Here is a tiny trained network, its code and every weight. The questions are about switching its units off for an input and a class, where a switched-off unit gives its printed mean instead of its output.

import numpy as np


def w(rows, s, z=0):
    codes = np.array(rows[::2]) - 128.0
    scale = np.full(codes.shape[1], s)
    scale[-1] = z or s
    return codes * scale


def norm(h):
    return h / np.sqrt((h * h).mean(-1, keepdims=True) + 1e-5)


def f(y):
    return np.maximum(y, 0)


def log_softmax(a):
    a = a - a.max(-1, keepdims=True)
    return a - np.log(np.exp(a).sum(-1, keepdims=True))


def net(x, mask):
    res = np.array(x, float).reshape(1, 5) / 4 @ E
    u = 0
    for l in range(2):
        y = f(norm(res) @ A[l][:, :-1].T + A[l][:, -1])
        res = res + np.where(mask[u : u + 11], y, B[l][:, -1]) @ B[l][:, :-1]
        u += 11
    return log_softmax(norm(res)[-1] @ U[:, :-1].T + U[:, -1])


A, B = {}, {}
E = w([
[110,69,157,145,162,21,56,212,203,121,160,122],'x0',
[58,149,180,167,136,166,253,127,140,183,235,171],'x1',
[208,93,160,203,59,116,130,126,159,62,72,107],'x2',
[140,98,102,152,151,143,121,148,137,152,137,127],'x3',
[145,100,86,131,115,118,118,118,140,148,166,169],'x4',
],0.0068)
A[0] = w([
[131,108,90,131,45,186,166,133,128,136,71,131,113],'L0N0',
[166,171,54,104,91,138,126,77,86,157,100,97,167],'L0N1',
[202,109,184,224,108,65,167,194,114,74,152,146,40],'L0N2',
[137,82,142,213,53,103,164,123,121,112,91,121,134],'L0N3',
[119,33,72,148,159,182,174,111,112,36,177,117,211],'L0N4',
[101,114,211,127,147,99,31,169,149,128,191,132,106],'L0N5',
[136,165,94,196,68,174,166,118,120,156,70,127,72],'L0N6',
[150,175,69,193,77,118,100,186,108,86,82,158,74],'L0N7',
[161,132,116,167,130,181,160,78,72,134,155,122,4],'L0N8',
[189,69,92,134,98,134,105,117,62,121,1,115,167],'L0N9',
[112,173,22,121,167,63,85,160,57,132,77,113,157],'L0N10',
],0.0058,0.0018)
B[0] = w([
[141,207,156,187,8,94,151,109,108,159,65,141,196],'L0N0',
[51,36,93,183,122,202,170,220,108,130,99,99,224],'L0N1',
[172,56,109,121,216,60,139,96,143,116,168,3,212],'L0N2',
[216,194,118,149,195,101,114,68,136,42,201,119,208],'L0N3',
[145,198,176,105,137,147,120,109,117,50,45,194,180],'L0N4',
[153,156,101,123,109,96,151,198,58,143,85,185,223],'L0N5',
[195,136,199,98,164,123,91,115,78,172,146,251,201],'L0N6',
[99,152,204,129,26,108,102,138,138,91,78,57,180],'L0N7',
[118,119,151,89,157,111,54,105,70,135,151,64,191],'L0N8',
[110,143,115,144,76,221,154,203,180,107,158,138,254],'L0N9',
[122,132,85,46,153,114,107,92,147,184,99,163,226],'L0N10',
],0.0062,0.0057)
A[1] = w([
[127,164,133,96,105,175,169,115,133,110,126,121,231],'L1N0',
[80,131,118,145,122,137,184,174,100,170,116,177,116],'L1N1',
[209,135,162,174,133,68,137,123,255,62,135,101,162],'L1N2',
[143,126,157,159,189,126,125,62,73,120,182,146,202],'L1N3',
[210,144,130,210,89,195,153,57,122,62,123,128,133],'L1N4',
[105,68,127,123,155,87,105,158,124,174,149,107,127],'L1N5',
[171,144,84,74,147,116,94,148,80,109,73,100,207],'L1N6',
[140,160,129,161,146,111,206,143,115,148,182,144,182],'L1N7',
[133,161,117,130,156,67,117,147,200,106,151,124,252],'L1N8',
[128,146,77,119,153,146,129,109,127,168,172,109,121],'L1N9',
[78,148,88,144,142,238,115,46,77,134,90,156,150],'L1N10',
],0.0089,0.0022)
B[1] = w([
[174,86,126,179,159,130,138,117,180,157,150,170,205],'L1N0',
[128,120,150,90,112,176,82,173,162,57,76,131,217],'L1N1',
[74,82,106,152,104,189,142,93,79,122,175,114,252],'L1N2',
[162,184,111,130,138,1,166,144,79,151,116,119,207],'L1N3',
[144,183,139,89,112,94,154,189,162,204,87,162,249],'L1N4',
[180,191,170,125,75,123,180,134,121,142,130,105,190],'L1N5',
[110,115,127,109,98,125,145,80,160,193,138,164,220],'L1N6',
[144,115,129,155,156,105,107,149,81,67,102,115,220],'L1N7',
[87,139,119,90,194,185,69,100,169,101,92,151,212],'L1N8',
[148,127,185,177,97,154,140,87,138,109,106,123,167],'L1N9',
[92,70,97,156,157,109,100,83,123,81,207,52,254],'L1N10',
],0.0099,0.0084)
U = w([
[52,40,92,116,62,203,62,69,162,113,173,66,206],'0',
[117,100,132,208,194,78,149,94,64,44,202,81,174],'1',
[112,163,107,47,142,93,81,129,185,217,75,216,100],'2',
[100,188,201,105,129,115,97,249,102,52,108,173,9],'3',
[166,159,130,189,12,172,172,187,175,212,99,167,107],'4',
[200,215,178,164,99,35,180,129,63,188,139,140,144],'5',
],0.013,0.0014)

Each question gives the input, the list of numbers given to net, and the class t.
The units are the neurons (one row each of A and B). Each row of codes is followed by its name. A weight is (code - 128) times the scale printed after its matrix; where a second scale follows, it is the last column's (A, B and U).
mask holds one flag per neuron, layer by layer. A switched-off neuron (its flag False) gives its mean, the last column of its row in B, instead of its output. The means were averaged over made-up inputs and are rounded, as every weight is.
A unit's drop is (log p(t) with every unit on - log p(t) with that unit switched off) / (log p(t) with every unit on - log p(t) with every unit switched off).
The circuit of an input: a set's keep is (log p(t) with only the set's units on - log p(t) with every unit switched off) / (log p(t) with every unit on - log p(t) with every unit switched off). Starting from the 12 units with the biggest drops (on a tie, the unit counted first), units are removed one at a time, each time the one whose removal leaves the highest keep (on an exact tie, the one counted first), for as long as the keep stays at least 0.8.
circuit, biggest first: the units of the circuit, biggest drop first
most important unit: the unit with the biggest drop
top k neurons: the k neurons with the biggest drops, biggest first
top k neurons in layer l: the k neurons of layer l with the biggest drops, biggest first
input [2,0,-3,8,-8], class 2: circuit, biggest first : (L1N6)
input [1,5,0,-2,0], class 3: top 4 neurons : (L0N3, L1N10, L1N1, L1N2)
input [5,-3,0,-4,-4], class 2: top 3 neurons : (L0N5, L1N10, L0N3)
input [0,-8,7,-4,-1], class 4: top 2 neurons : (L1N4, L1N10)
input [0,-2,8,-1,-3], class 4: top 2 neurons in layer 1 : (L1N4, L1N10)
input [2,6,-5,7,7], class 3: top 2 neurons in layer 1 : (L1N1, L1N10)
input [-1,-6,-7,2,2], class 0: top 2 neurons : (L1N4, L1N10)
input [0,-7,-7,-2,3], class 0: top 2 neurons in layer 1 : (L1N4, L1N3)
input [0,5,-4,2,8], class 1: top 3 neurons : (L1N4, L0N5, L0N2)
input [3,1,0,3,5], class 3: top 4 neurons in layer 0 : (L0N5, L0N3, L0N10, L0N8)
input [3,0,3,-2,-1], class 0: top 4 neurons in layer 1 : (L1N2, L1N8, L1N7, L1N6)
input [0,-5,5,5,0], class 4: top 3 neurons : (L1N4, L1N10, L0N9)
input [2,5,8,5,-1], class 1: top 2 neurons : (L0N2, L1N2)
input [7,-4,8,-2,6], class 0: circuit, biggest first : (L1N2)
input [0,-8,-6,-8,5], class 0: top 3 neurons in layer 1 : (L1N4, L1N3, L1N10)
input [1,1,1,-4,-8], class 1: top 2 neurons : (L0N9, L0N10)
input [2,6,-8,-3,7], class 3: top 2 neurons : (L1N1, L1N10)
input [-1,-7,7,7,6], class 4: top 2 neurons : (L1N4, L1N10)
input [-6,5,0,-8,5], class 1: top 3 neurons : (L1N10, L0N3, L1N5)
input [-6,7,4,-5,6], class 5: most important unit : L1N4
input [-1,-4,-6,7,2], class 0: top 2 neurons in layer 1 : (L1N4, L1N10)
